Below is a small trained network, with its code and all its weights. Each question gives an input and a class and asks what happens when units are switched off, that is, made to give their printed mean instead of their output.

import numpy as np


def w(rows, s, z=0):
    codes = np.array(rows[::2]) - 128.0
    scale = np.full(codes.shape[1], s)
    scale[-1] = z or s
    return codes * scale


def f(y):
    return y / 2 * (1 + np.tanh(0.7978845608 * (y + 0.044715 * y**3)))


def log_softmax(a):
    a = a - a.max(-1, keepdims=True)
    return a - np.log(np.exp(a).sum(-1, keepdims=True))


def net(x, mask):
    res = np.array(x, float).reshape(1, 8) / 4 @ E
    y = f(res @ A[0][:, :-1].T + A[0][:, -1])
    res = res + np.where(mask, y, B[0][:, -1]) @ B[0][:, :-1]
    return log_softmax(res[-1] @ U[:, :-1].T + U[:, -1])


A, B = {}, {}
E = w([
[134,49,107,83,149,138,79],'x0',
[108,55,164,168,31,133,64],'x1',
[116,112,181,59,137,123,25],'x2',
[153,151,14,86,94,140,2],'x3',
[180,108,117,217,102,94,96],'x4',
[235,150,146,125,80,82,136],'x5',
[102,218,150,87,61,130,157],'x6',
[176,163,181,164,63,153,125],'x7',
],0.008)
A[0] = w([
[160,79,114,214,126,74,63,195],'neuron 0',
[197,170,118,135,173,97,138,230],'neuron 1',
[44,125,165,107,180,142,93,71],'neuron 2',
[165,159,172,63,142,142,99,108],'neuron 3',
[105,75,128,106,200,185,130,210],'neuron 4',
[104,18,162,98,115,178,111,229],'neuron 5',
[54,115,75,137,111,94,52,225],'neuron 6',
[66,140,211,110,128,129,104,181],'neuron 7',
[86,60,68,94,165,160,130,128],'neuron 8',
[100,175,252,119,131,57,206,248],'neuron 9',
[171,44,171,228,106,119,102,251],'neuron 10',
[127,67,86,136,222,115,136,111],'neuron 11',
[111,89,97,116,166,109,148,13],'neuron 12',
[179,84,161,50,124,73,141,101],'neuron 13',
[147,123,144,176,123,159,208,199],'neuron 14',
],0.011,0.0024)
B[0] = w([
[123,138,180,209,142,86,137,199],'neuron 0',
[169,62,122,218,38,131,2,181],'neuron 1',
[143,166,178,78,169,188,209,169],'neuron 2',
[76,119,97,174,124,157,140,164],'neuron 3',
[105,199,161,89,186,127,176,178],'neuron 4',
[226,173,121,91,126,130,114,193],'neuron 5',
[184,76,183,99,126,111,124,181],'neuron 6',
[128,145,122,81,176,125,132,174],'neuron 7',
[85,160,163,120,188,101,231,175],'neuron 8',
[143,6,220,76,195,118,157,247],'neuron 9',
[184,76,196,175,51,59,129,220],'neuron 10',
[77,127,85,123,169,144,120,178],'neuron 11',
[93,131,109,104,168,146,118,144],'neuron 12',
[124,192,52,135,92,148,114,166],'neuron 13',
[184,147,144,164,118,73,79,198],'neuron 14',
],0.0099,0.013)
U = w([
[125,254,39,184,46,212,68,83],'0',
[199,152,223,154,68,33,119,253],'1',
[28,191,195,72,131,154,148,77],'2',
],0.007,0.0019)

Each question gives the input, the list of numbers given to net, and the class t.
The units are the neurons (one row each of A and B). Each row of codes is followed by its name. A weight is (code - 128) times the scale printed after its matrix; where a second scale follows, it is the last column's (A, B and U).
mask holds one flag per neuron, in row order. A switched-off neuron (its flag False) gives its mean, the last column of its row in B, instead of its output. The means were averaged over made-up inputs and are rounded, as every weight is.
A unit's drop is (log p(t) with every unit on - log p(t) with that unit switched off) / (log p(t) with every unit on - log p(t) with every unit switched off).
The circuit of an input: a set's keep is (log p(t) with only the set's units on - log p(t) with every unit switched off) / (log p(t) with every unit on - log p(t) with every unit switched off). Starting from the 12 units with the biggest drops (on a tie, the unit counted first), units are removed one at a time, each time the one whose removal leaves the highest keep (on an exact tie, the one counted first), for as long as the keep stays at least 0.8.
units of the circuit, in order: the units of the circuit, biggest drop first
most important unit: the unit with the biggest drop
k most important neurons: the k neurons with the biggest drops, biggest first
drop of u: that unit's drop, to one decimal
input [2,-5,-5,6,6,3,1,1], class 0: most important unit => neuron 9
input [3,-1,4,7,-5,8,-4,-5], class 0: units of the circuit, in order => [neuron 9; neuron 13]
input [-8,1,-7,7,-6,-3,-6,0], class 0: 3 most important neurons => [neuron 9; neuron 10; neuron 2]
input [5,-6,-4,-8,0,3,-1,-5], class 2: 2 most important neurons => [neuron 10; neuron 11]
input [-2,2,3,-8,-4,3,6,3], class 2: 2 most important neurons => [neuron 10; neuron 1]
input [-8,2,-7,7,8,-8,7,4], class 0: 3 most important neurons => [neuron 9; neuron 10; neuron 8]
input [-3,-7,-1,5,0,-3,1,6], class 0: drop of neuron 9 => 0.2
input [-2,-2,8,-7,-7,2,-1,3], class 2: drop of neuron 10 => 0.0
input [6,-3,-4,2,0,-7,-2,7], class 2: drop of neuron 10 => 0.1
input [2,4,-3,8,-5,-7,5,3], class 2: drop of neuron 14 => 0.3
input [-1,-7,-2,6,6,-3,7,-7], class 0: 2 most important neurons => [neuron 9; neuron 10]
